Below are the code and all the weights of a small trained network. Each question names an input and a target symbol and asks about switching units off, where a switched-off unit gives its printed mean instead of its output.

import numpy as np


def w(rows, s, z=0):
    codes = np.array(rows[::2]) - 128.0
    scale = np.full(codes.shape[1], s)
    scale[-1] = z or s
    return codes * scale


def f(y):
    return np.maximum(y, 0)


def softmax(a):
    e = np.exp(a - a.max(-1, keepdims=True))
    return e / e.sum(-1, keepdims=True)


def log_softmax(a):
    a = a - a.max(-1, keepdims=True)
    return a - np.log(np.exp(a).sum(-1, keepdims=True))


def net(x, mask):
    ids = ['αβγδεζηθμξπστψω'.index(c) for c in x.split()]
    T = len(ids)
    res = E[ids] + P[:T]
    r = res
    for j in range(2):
        rows = slice(2 * j, 2 * j + 2)
        q, k, v = (r @ M[0][rows].T for M in (Q, K, V))
        z = softmax(np.where(np.tri(T) > 0, q @ k.T / 2**0.5, -1e9)) @ v
        o = O[0][rows]
        res = res + np.where(mask[j], z, o[:, -1]) @ o[:, :-1]
    y = f(res @ A[0][:, :-1].T + A[0][:, -1])
    res = res + np.where(mask[2:18], y, B[0][:, -1]) @ B[0][:, :-1]
    return log_softmax(res[-1] @ U[:, :-1].T + U[:, -1])


Q, K, V, O, A, B = {}, {}, {}, {}, {}, {}
E = w([
[143,18,60,170],'α',
[115,4,120,127],'β',
[209,59,152,164],'γ',
[123,44,185,172],'δ',
[59,152,149,179],'ε',
[221,127,185,136],'ζ',
[139,138,145,198],'η',
[153,132,145,126],'θ',
[125,22,137,172],'μ',
[123,156,195,189],'ξ',
[168,138,132,160],'π',
[125,60,118,143],'σ',
[160,164,83,189],'τ',
[157,133,41,198],'ψ',
[61,156,91,198],'ω',
],0.018)
P = w([
[124,254,135,198],'0',
[88,57,140,135],'1',
[95,67,134,152],'2',
[104,75,132,164],'3',
[108,83,132,177],'4',
[105,80,134,201],'5',
[112,90,138,209],'6',
],0.0052)
Q[0] = w([
[134,134,101,27],'H1',
[91,131,86,57],'H1',
[132,148,97,89],'H2',
[146,102,113,247],'H2',
],0.015)
K[0] = w([
[117,34,123,130],'H1',
[88,55,120,161],'H1',
[122,7,114,106],'H2',
[112,193,111,190],'H2',
],0.015)
V[0] = w([
[164,21,237,56],'H1',
[89,2,120,212],'H1',
[109,199,242,101],'H2',
[247,121,4,144],'H2',
],0.009)
O[0] = w([
[190,29,142,186,1],'H1',
[27,52,148,102,121],'H1',
[166,148,130,254,145],'H2',
[179,151,139,26,161],'H2',
],0.0088,0.0085)
A[0] = w([
[174,107,150,176,67],'N1',
[203,169,62,105,82],'N2',
[136,133,120,173,55],'N3',
[137,120,99,70,34],'N4',
[144,104,112,107,179],'N5',
[228,98,166,98,103],'N6',
[148,110,38,123,76],'N7',
[117,129,133,162,43],'N8',
[112,97,134,104,75],'N9',
[114,134,24,105,144],'N10',
[167,100,158,143,31],'N11',
[124,106,18,117,1],'N12',
[99,168,188,44,68],'N13',
[137,167,177,160,156],'N14',
[145,125,11,190,90],'N15',
[102,181,156,114,201],'N16',
],0.012,0.0065)
B[0] = w([
[104,104,211,90,175],'N1',
[160,51,160,65,199],'N2',
[132,195,180,52,167],'N3',
[175,100,173,254,159],'N4',
[167,81,105,99,154],'N5',
[79,151,159,81,165],'N6',
[109,212,174,119,146],'N7',
[107,137,152,102,151],'N8',
[100,120,107,122,136],'N9',
[99,129,146,50,192],'N10',
[54,151,167,131,138],'N11',
[74,171,240,199,145],'N12',
[127,188,209,223,213],'N13',
[150,88,54,125,237],'N14',
[175,153,144,91,202],'N15',
[163,71,18,148,254],'N16',
],0.0069,0.0086)
U = w([
[98,127,160,125,82],'α',
[120,95,112,121,134],'β',
[115,126,153,106,80],'γ',
[112,99,136,141,90],'δ',
[116,174,103,212,148],'ε',
[253,94,184,137,54],'ζ',
[104,157,53,132,81],'η',
[234,141,106,147,186],'θ',
[111,86,104,114,82],'μ',
[194,167,131,231,167],'ξ',
[202,112,30,101,255],'π',
[120,115,106,119,101],'σ',
[159,219,97,71,150],'τ',
[137,203,185,83,152],'ψ',
[69,163,71,144,101],'ω',
],0.011,0.0069)

Each question gives the input, a string of symbols that net reads in full, and the target symbol t.
The units are the heads (2 rows each of Q, K, V and O) and the neurons (one row each of A and B). Each row of codes is followed by its name. A weight is (code - 128) times the scale printed after its matrix; where a second scale follows, it is the last column's (O, A, B and U).
mask holds one flag per unit, heads first, then neurons. A switched-off unit (its flag False) gives its mean, the last column of its rows in O or B, instead of its output. The means were averaged over made-up inputs and are rounded, as every weight is.
A unit's drop is (log p(t) with every unit on - log p(t) with that unit switched off) / (log p(t) with every unit on - log p(t) with every unit switched off).
The circuit of an input: a set's keep is (log p(t) with only the set's units on - log p(t) with every unit switched off) / (log p(t) with every unit on - log p(t) with every unit switched off). Starting from the 12 units with the biggest drops (on a tie, the unit counted first), units are removed one at a time, each time the one whose removal leaves the highest keep (on an exact tie, the one counted first), for as long as the keep stays at least 0.8.
units of the circuit, in order: the units of the circuit, biggest drop first
top k neurons: the k neurons with the biggest drops, biggest first
heads that matter: for each layer, one digit per head in row order, 1 if its drop is at least 0.15 and else 0, layers parted by /
input ξ ζ τ μ τ ψ, target τ: units of the circuit, in order : (N15; N10; N7)
input τ η ψ, target τ: units of the circuit, in order : (H1; N10)
input ξ π π η, target ξ: units of the circuit, in order : (H2)
input ψ π η, target ψ: units of the circuit, in order : (H2; N13)
input ψ ζ ψ μ, target ψ: units of the circuit, in order : (H2; N13)
input ψ τ π β ω π η, target ψ: top 2 neurons : (N13; N14)
input ψ ξ ζ, target ψ: units of the circuit, in order : (N6; H2)
input θ ξ ξ π, target ξ: top 2 neurons : (N2; N10)
input ζ π π, target ζ: units of the circuit, in order : (H1; N1)
input ψ μ ω τ, target τ: top 3 neurons : (N16; N10; N1)
input τ τ π π τ, target τ: heads that matter : 11
input ψ δ ψ, target ψ: units of the circuit, in order : (H2; N13; H1)
input ψ π τ, target ψ: units of the circuit, in order : (H2; N13)
input ζ δ σ π σ ζ π, target ζ: heads that matter : 10
input ξ σ ζ δ, target ξ: heads that matter : 01
input ζ π α ψ, target ψ: heads that matter : 00
input ψ β τ γ, target ψ: heads that matter : 11
input ζ ζ π π π α, target ζ: top neuron : (N15)
input ζ ξ π π μ, target ζ: top 2 neurons : (N1; N15)
input τ ξ τ π η, target τ: units of the circuit, in order : (H1)
input μ π π ψ ζ, target ψ: top 2 neurons : (N6; N16)
